Below is a small trained network, with its code and all its weights. Each question gives an input and a class and asks what happens when units are switched off, that is, made to give their printed mean instead of their output.

import numpy as np


def w(rows, s, z=0):
    codes = np.array(rows[::2]) - 128.0
    scale = np.full(codes.shape[1], s)
    scale[-1] = z or s
    return codes * scale


def norm(h):
    return h / np.sqrt((h * h).mean(-1, keepdims=True) + 1e-5)


def f(y):
    return np.maximum(y, 0)


def log_softmax(a):
    a = a - a.max(-1, keepdims=True)
    return a - np.log(np.exp(a).sum(-1, keepdims=True))


def net(x, mask):
    res = np.array(x, float).reshape(1, 7) / 4 @ E
    u = 0
    for l in range(2):
        y = f(norm(res) @ A[l][:, :-1].T + A[l][:, -1])
        res = res + np.where(mask[u : u + 7], y, B[l][:, -1]) @ B[l][:, :-1]
        u += 7
    return log_softmax(norm(res)[-1] @ U[:, :-1].T + U[:, -1])


A, B = {}, {}
E = w([
[122,131,132,123],'x0',
[147,9,193,122],'x1',
[130,126,126,131],'x2',
[128,127,126,127],'x3',
[120,135,135,115],'x4',
[2,105,104,161],'x5',
[137,174,191,219],'x6',
],0.007)
A[0] = w([
[253,167,165,109,53],'0.n1',
[117,86,167,135,117],'0.n2',
[195,55,187,115,22],'0.n3',
[174,210,63,123,93],'0.n4',
[184,110,54,46,88],'0.n5',
[172,189,223,210,4],'0.n6',
[223,153,146,99,11],'0.n7',
],0.014,0.0025)
B[0] = w([
[67,46,115,119,254],'0.n1',
[139,188,124,145,187],'0.n2',
[119,178,209,128,235],'0.n3',
[128,145,250,139,232],'0.n4',
[178,161,74,103,235],'0.n5',
[188,172,58,90,239],'0.n6',
[79,65,99,134,214],'0.n7',
],0.02,0.0065)
A[1] = w([
[120,142,135,204,67],'1.n1',
[56,131,61,252,221],'1.n2',
[110,113,142,79,65],'1.n3',
[143,170,248,118,7],'1.n4',
[236,129,31,94,56],'1.n5',
[88,128,148,48,61],'1.n6',
[169,183,146,113,127],'1.n7',
],0.012,0.0012)
B[1] = w([
[162,125,87,78,160],'1.n1',
[144,4,139,75,196],'1.n2',
[151,146,98,170,174],'1.n3',
[109,175,194,228,255],'1.n4',
[194,200,21,68,227],'1.n5',
[131,179,119,203,208],'1.n6',
[92,60,117,134,210],'1.n7',
],0.012,0.007)
U = w([
[135,196,248,162,254],'0',
[221,206,55,34,84],'1',
[113,1,151,57,32],'2',
],0.0094,0.00093)

Each question gives the input, the list of numbers given to net, and the class t.
The units are the neurons (one row each of A and B). Each row of codes is followed by its name. A weight is (code - 128) times the scale printed after its matrix; where a second scale follows, it is the last column's (A, B and U).
mask holds one flag per neuron, layer by layer. A switched-off neuron (its flag False) gives its mean, the last column of its row in B, instead of its output. The means were averaged over made-up inputs and are rounded, as every weight is.
A unit's drop is (log p(t) with every unit on - log p(t) with that unit switched off) / (log p(t) with every unit on - log p(t) with every unit switched off).
The circuit of an input: a set's keep is (log p(t) with only the set's units on - log p(t) with every unit switched off) / (log p(t) with every unit on - log p(t) with every unit switched off). Starting from the 12 units with the biggest drops (on a tie, the unit counted first), units are removed one at a time, each time the one whose removal leaves the highest keep (on an exact tie, the one counted first), for as long as the keep stays at least 0.8.
units of the circuit, in order: the units of the circuit, biggest drop first
most important unit: the unit with the biggest drop
k most important neurons: the k neurons with the biggest drops, biggest first
top k neurons in layer l: the k neurons of layer l with the biggest drops, biggest first
drop of u: that unit's drop, to one decimal
input [7,1,6,3,1,4,4], class 1: top neuron in layer 0 => (0.n4)
input [0,5,1,4,3,-3,7], class 1: top 2 neurons in layer 0 => (0.n6 0.n4)
input [6,4,-5,0,-4,7,5], class 2: 4 most important neurons => (0.n4 0.n3 1.n2 0.n5)
input [1,2,2,-6,5,-8,-7], class 2: top 4 neurons in layer 0 => (0.n1 0.n7 0.n6 0.n2)
input [-8,-6,-5,7,-2,6,7], class 1: top 2 neurons in layer 1 => (1.n4 1.n1)
input [6,5,8,7,-7,6,3], class 2: top 2 neurons in layer 1 => (1.n2 1.n1)
input [0,3,5,-2,-1,-8,8], class 1: top 2 neurons in layer 0 => (0.n6 0.n4)
input [0,4,-5,0,-2,-6,-5], class 2: top 3 neurons in layer 0 => (0.n7 0.n1 0.n6)
input [8,4,1,8,5,-7,4], class 2: top 3 neurons in layer 0 => (0.n1 0.n7 0.n4)
input [-3,7,-4,-1,5,0,-7], class 0: 2 most important neurons => (0.n3 0.n6)
input [1,1,-1,0,7,3,3], class 1: top 2 neurons in layer 0 => (0.n4 0.n3)
input [8,-2,5,7,0,4,-3], class 2: 2 most important neurons => (0.n4 0.n3)
input [-8,-3,-7,6,5,5,2], class 2: units of the circuit, in order => (0.n3 1.n2)
input [6,4,-5,-6,1,-7,3], class 2: most important unit => 0.n1
input [-8,-3,-1,4,-4,-7,6], class 2: 3 most important neurons => (0.n1 0.n7 0.n5)
input [3,-2,5,6,1,6,0], class 2: 3 most important neurons => (0.n4 0.n6 0.n3)
input [-1,-5,2,8,-6,-4,-4], class 0: 2 most important neurons => (0.n4 0.n6)
input [-7,4,2,-3,-1,-8,4], class 2: 2 most important neurons => (0.n1 0.n7)
input [-3,7,-6,0,-7,0,-6], class 0: top 2 neurons in layer 0 => (0.n3 0.n6)
input [-7,7,4,0,-7,-3,-4], class 0: most important unit => 0.n3
input [-8,4,1,6,4,1,-7], class 1: 2 most important neurons => (0.n5 0.n4)
input [-7,-5,8,6,-6,-3,-3], class 0: drop of 0.n4 => 1.6
input [-5,4,4,2,-1,7,8], class 1: drop of 0.n6 => 0.6
input [7,7,0,-6,4,1,-1], class 0: drop of 0.n6 => 0.0
input [-4,3,-5,4,6,1,5], class 1: drop of 0.n6 => 1.0
